Below are the code and all the weights of a small trained network. Each question names an input and a class and asks about switching units off, where a switched-off unit gives its printed mean instead of its output.

import numpy as np


def w(rows, s, z=0):
    codes = np.array(rows[::2]) - 128.0
    scale = np.full(codes.shape[1], s)
    scale[-1] = z or s
    return codes * scale


def f(y):
    return np.maximum(y, 0)


def log_softmax(a):
    a = a - a.max(-1, keepdims=True)
    return a - np.log(np.exp(a).sum(-1, keepdims=True))


def net(x, mask):
    res = np.array(x, float).reshape(1, 8) / 4 @ E
    y = f(res @ A[0][:, :-1].T + A[0][:, -1])
    res = res + np.where(mask, y, B[0][:, -1]) @ B[0][:, :-1]
    return log_softmax(res[-1] @ U[:, :-1].T + U[:, -1])


A, B = {}, {}
E = w([
[143,122,149,121,150],'x0',
[43,163,100,144,255],'x1',
[158,63,39,99,158],'x2',
[114,128,115,147,118],'x3',
[135,128,139,119,135],'x4',
[96,114,106,165,100],'x5',
[140,126,141,120,146],'x6',
[150,134,148,119,155],'x7',
],0.0093)
A[0] = w([
[112,119,132,103,162,77],'neuron 1',
[61,174,95,124,208,12],'neuron 2',
[179,135,144,79,172,249],'neuron 3',
[180,96,60,115,147,24],'neuron 4',
[142,130,118,85,96,30],'neuron 5',
[193,85,155,151,121,3],'neuron 6',
[69,89,136,154,176,109],'neuron 7',
[73,121,122,121,166,47],'neuron 8',
[82,148,120,125,205,14],'neuron 9',
[192,132,46,131,145,76],'neuron 10',
[174,77,48,75,151,195],'neuron 11',
[165,86,150,116,93,18],'neuron 12',
[156,69,90,177,147,122],'neuron 13',
[144,111,117,164,140,62],'neuron 14',
[91,205,118,180,133,98],'neuron 15',
[244,84,134,178,83,34],'neuron 16',
[126,168,161,145,106,80],'neuron 17',
[201,161,173,139,161,237],'neuron 18',
],0.011,0.004)
B[0] = w([
[139,110,93,120,129,155],'neuron 1',
[178,59,138,45,50,230],'neuron 2',
[57,223,81,189,113,223],'neuron 3',
[71,91,217,164,118,183],'neuron 4',
[148,24,142,47,190,147],'neuron 5',
[202,130,121,104,51,162],'neuron 6',
[137,134,50,48,216,195],'neuron 7',
[192,121,115,93,158,175],'neuron 8',
[222,30,90,109,107,205],'neuron 9',
[121,54,165,216,100,185],'neuron 10',
[34,112,191,199,70,254],'neuron 11',
[151,82,33,101,81,171],'neuron 12',
[100,162,188,234,110,180],'neuron 13',
[41,110,116,176,97,131],'neuron 14',
[113,132,184,161,129,193],'neuron 15',
[212,165,96,49,93,221],'neuron 16',
[110,73,198,193,96,167],'neuron 17',
[73,179,113,173,1,216],'neuron 18',
],0.0066,0.0076)
U = w([
[235,89,69,1,109,61],'0',
[68,188,75,117,98,254],'1',
[74,127,212,150,121,103],'2',
[97,171,90,115,103,167],'3',
],0.0076,0.0042)

Each question gives the input, the list of numbers given to net, and the class t.
The units are the neurons (one row each of A and B). Each row of codes is followed by its name. A weight is (code - 128) times the scale printed after its matrix; where a second scale follows, it is the last column's (A, B and U).
mask holds one flag per neuron, in row order. A switched-off neuron (its flag False) gives its mean, the last column of its row in B, instead of its output. The means were averaged over made-up inputs and are rounded, as every weight is.
A unit's drop is (log p(t) with every unit on - log p(t) with that unit switched off) / (log p(t) with every unit on - log p(t) with every unit switched off).
The circuit of an input: a set's keep is (log p(t) with only the set's units on - log p(t) with every unit switched off) / (log p(t) with every unit on - log p(t) with every unit switched off). Starting from the 12 units with the biggest drops (on a tie, the unit counted first), units are removed one at a time, each time the one whose removal leaves the highest keep (on an exact tie, the one counted first), for as long as the keep stays at least 0.8.
units of the circuit, in order: the units of the circuit, biggest drop first
most important unit: the unit with the biggest drop
top k neurons: the k neurons with the biggest drops, biggest first
drop of u: that unit's drop, to one decimal
input [-2,7,-3,0,-3,-6,-1,-3], class 0: units of the circuit, in order	[neuron 2; neuron 9]
input [-6,7,6,7,-7,6,3,-1], class 0: most important unit	neuron 2
input [0,1,6,-3,6,-3,-5,7], class 2: units of the circuit, in order	[neuron 11; neuron 4]
input [0,7,8,-3,-3,1,-7,-6], class 2: top 3 neurons	[neuron 11; neuron 13; neuron 4]
input [-7,-4,-3,-3,-7,3,-1,-2], class 0: top 4 neurons	[neuron 11; neuron 3; neuron 18; neuron 13]
input [-2,-1,-7,-8,-6,-8,3,8], class 1: units of the circuit, in order	[neuron 18; neuron 3]
input [3,-4,1,3,-2,-5,7,4], class 1: units of the circuit, in order	[neuron 3; neuron 18]
input [-3,-4,3,5,2,-7,3,8], class 1: units of the circuit, in order	[neuron 3; neuron 18]
input [2,3,0,3,-8,-3,-7,-5], class 0: units of the circuit, in order	[neuron 11; neuron 3]
input [-6,5,5,5,-6,-4,-4,0], class 0: top 3 neurons	[neuron 2; neuron 9; neuron 18]
input [7,-6,7,0,-2,-4,-3,3], class 2: top 2 neurons	[neuron 11; neuron 4]
input [-3,7,2,1,-4,1,-8,8], class 0: top 2 neurons	[neuron 2; neuron 9]
input [-8,-5,6,-2,-2,4,-2,0], class 2: top 4 neurons	[neuron 11; neuron 4; neuron 13; neuron 10]
input [-5,-7,0,3,-1,7,-5,8], class 0: most important unit	neuron 16
input [0,-1,6,-4,5,-8,-5,1], class 1: drop of neuron 4	-0.2
input [5,5,7,-5,-4,6,2,5], class 2: drop of neuron 11	0.7
input [-4,-1,3,-2,-8,2,0,6], class 2: drop of neuron 7	0.2
input [-8,6,-4,6,6,-3,-1,0], class 0: drop of neuron 2	0.2
